Below are the code and all the weights of a small trained network. Each question names an input and a class and asks about switching units off, where a switched-off unit gives its printed mean instead of its output.

import numpy as np


def w(rows, s, z=0):
    codes = np.array(rows[::2]) - 128.0
    scale = np.full(codes.shape[1], s)
    scale[-1] = z or s
    return codes * scale


def f(y):
    return y / 2 * (1 + np.tanh(0.7978845608 * (y + 0.044715 * y**3)))


def log_softmax(a):
    a = a - a.max(-1, keepdims=True)
    return a - np.log(np.exp(a).sum(-1, keepdims=True))


def net(x, mask):
    res = np.array(x, float).reshape(1, 5) / 4 @ E
    y = f(res @ A[0][:, :-1].T + A[0][:, -1])
    res = res + np.where(mask, y, B[0][:, -1]) @ B[0][:, :-1]
    return log_softmax(res[-1] @ U[:, :-1].T + U[:, -1])


A, B = {}, {}
E = w([
[209,148,133,60,128,203,135,171,142,221,1],'x0',
[165,121,232,226,150,103,44,22,226,133,64],'x1',
[117,124,135,126,129,125,129,130,130,131,126],'x2',
[70,163,50,160,139,113,60,150,119,6,37],'x3',
[136,179,175,13,133,73,76,59,128,93,141],'x4',
],0.0083)
A[0] = w([
[143,108,163,190,120,111,102,75,155,111,124,115],'neuron 1',
[109,126,134,179,145,101,137,105,145,104,196,132],'neuron 2',
[177,135,134,86,142,163,131,133,142,194,12,125],'neuron 3',
[98,134,102,126,141,111,91,132,136,65,41,3],'neuron 4',
[156,146,117,96,125,137,130,132,125,144,81,162],'neuron 5',
[103,119,115,190,147,142,144,156,124,145,121,106],'neuron 6',
[152,137,177,181,134,125,95,92,167,169,64,74],'neuron 7',
[122,127,81,60,112,142,150,181,118,134,158,121],'neuron 8',
[173,114,179,116,132,130,153,94,145,232,220,7],'neuron 9',
[122,122,119,240,109,167,139,158,129,188,119,83],'neuron 10',
[154,140,140,142,132,131,122,93,141,134,133,105],'neuron 11',
[99,129,141,166,131,91,125,99,124,101,197,157],'neuron 12',
[130,156,164,5,126,99,73,60,131,110,133,79],'neuron 13',
],0.013,0.0019)
B[0] = w([
[100,138,84,89,150,142,171,158,80,141,156,212],'neuron 1',
[145,112,142,146,102,139,63,122,138,137,177,209],'neuron 2',
[132,112,142,169,77,128,52,101,138,121,225,251],'neuron 3',
[121,162,134,99,85,149,94,126,123,95,19,208],'neuron 4',
[106,128,144,140,108,103,117,109,132,108,175,179],'neuron 5',
[170,119,161,116,136,102,149,106,163,132,101,168],'neuron 6',
[88,147,91,85,171,144,177,154,69,152,171,227],'neuron 7',
[92,145,109,103,188,140,165,134,85,158,162,217],'neuron 8',
[102,170,106,113,96,141,78,132,120,60,6,239],'neuron 9',
[178,90,158,149,169,84,185,121,182,138,100,193],'neuron 10',
[114,135,125,104,134,112,148,145,119,115,127,158],'neuron 11',
[133,132,148,142,87,141,88,106,135,151,193,218],'neuron 12',
[188,67,149,186,170,104,205,139,188,163,105,250],'neuron 13',
],0.015,0.014)
U = w([
[141,106,116,175,60,123,40,101,155,124,254,220],'0',
[89,142,34,88,183,138,185,186,73,149,188,121],'1',
[220,60,134,175,164,62,193,140,229,136,102,139],'2',
[120,172,79,116,71,145,71,144,144,65,23,10],'3',
],0.0099,0.0011)

Each question gives the input, the list of numbers given to net, and the class t.
The units are the neurons (one row each of A and B). Each row of codes is followed by its name. A weight is (code - 128) times the scale printed after its matrix; where a second scale follows, it is the last column's (A, B and U).
mask holds one flag per neuron, in row order. A switched-off neuron (its flag False) gives its mean, the last column of its row in B, instead of its output. The means were averaged over made-up inputs and are rounded, as every weight is.
A unit's drop is (log p(t) with every unit on - log p(t) with that unit switched off) / (log p(t) with every unit on - log p(t) with every unit switched off).
The circuit of an input: a set's keep is (log p(t) with only the set's units on - log p(t) with every unit switched off) / (log p(t) with every unit on - log p(t) with every unit switched off). Starting from the 12 units with the biggest drops (on a tie, the unit counted first), units are removed one at a time, each time the one whose removal leaves the highest keep (on an exact tie, the one counted first), for as long as the keep stays at least 0.8.
units of the circuit, in order: the units of the circuit, biggest drop first
k most important neurons: the k neurons with the biggest drops, biggest first
drop when u is switched off: that unit's drop, to one decimal
input [6,-6,-2,0,-6], class 0: 3 most important neurons => [neuron 3; neuron 13; neuron 7]
input [-4,-1,-3,1,-6], class 2: most important neuron => [neuron 10]
input [-6,-6,2,4,-2], class 0: 3 most important neurons => [neuron 7; neuron 1; neuron 12]
input [4,6,-7,-3,-6], class 1: 3 most important neurons => [neuron 7; neuron 13; neuron 1]
input [8,-5,-8,7,-7], class 0: 3 most important neurons => [neuron 3; neuron 13; neuron 9]
input [-1,-4,5,6,5], class 3: 3 most important neurons => [neuron 4; neuron 10; neuron 7]
input [6,-1,-6,6,5], class 0: 2 most important neurons => [neuron 3; neuron 9]
input [-7,8,4,-8,3], class 1: 2 most important neurons => [neuron 1; neuron 7]
input [-8,-5,-4,-2,-7], class 0: 2 most important neurons => [neuron 13; neuron 12]
input [-2,-4,5,8,-5], class 3: 2 most important neurons => [neuron 4; neuron 13]
input [5,2,0,-6,0], class 3: 2 most important neurons => [neuron 9; neuron 12]
input [-1,0,8,-1,2], class 2: units of the circuit, in order => [neuron 3; neuron 7]
input [0,-1,-6,2,1], class 3: drop when neuron 2 is switched off => 0.1
input [-6,7,5,1,0], class 1: units of the circuit, in order => [neuron 1]
input [3,3,0,0,7], class 2: drop when neuron 13 is switched off => 3.5
input [-4,-3,-6,-8,8], class 2: drop when neuron 13 is switched off => 3.3
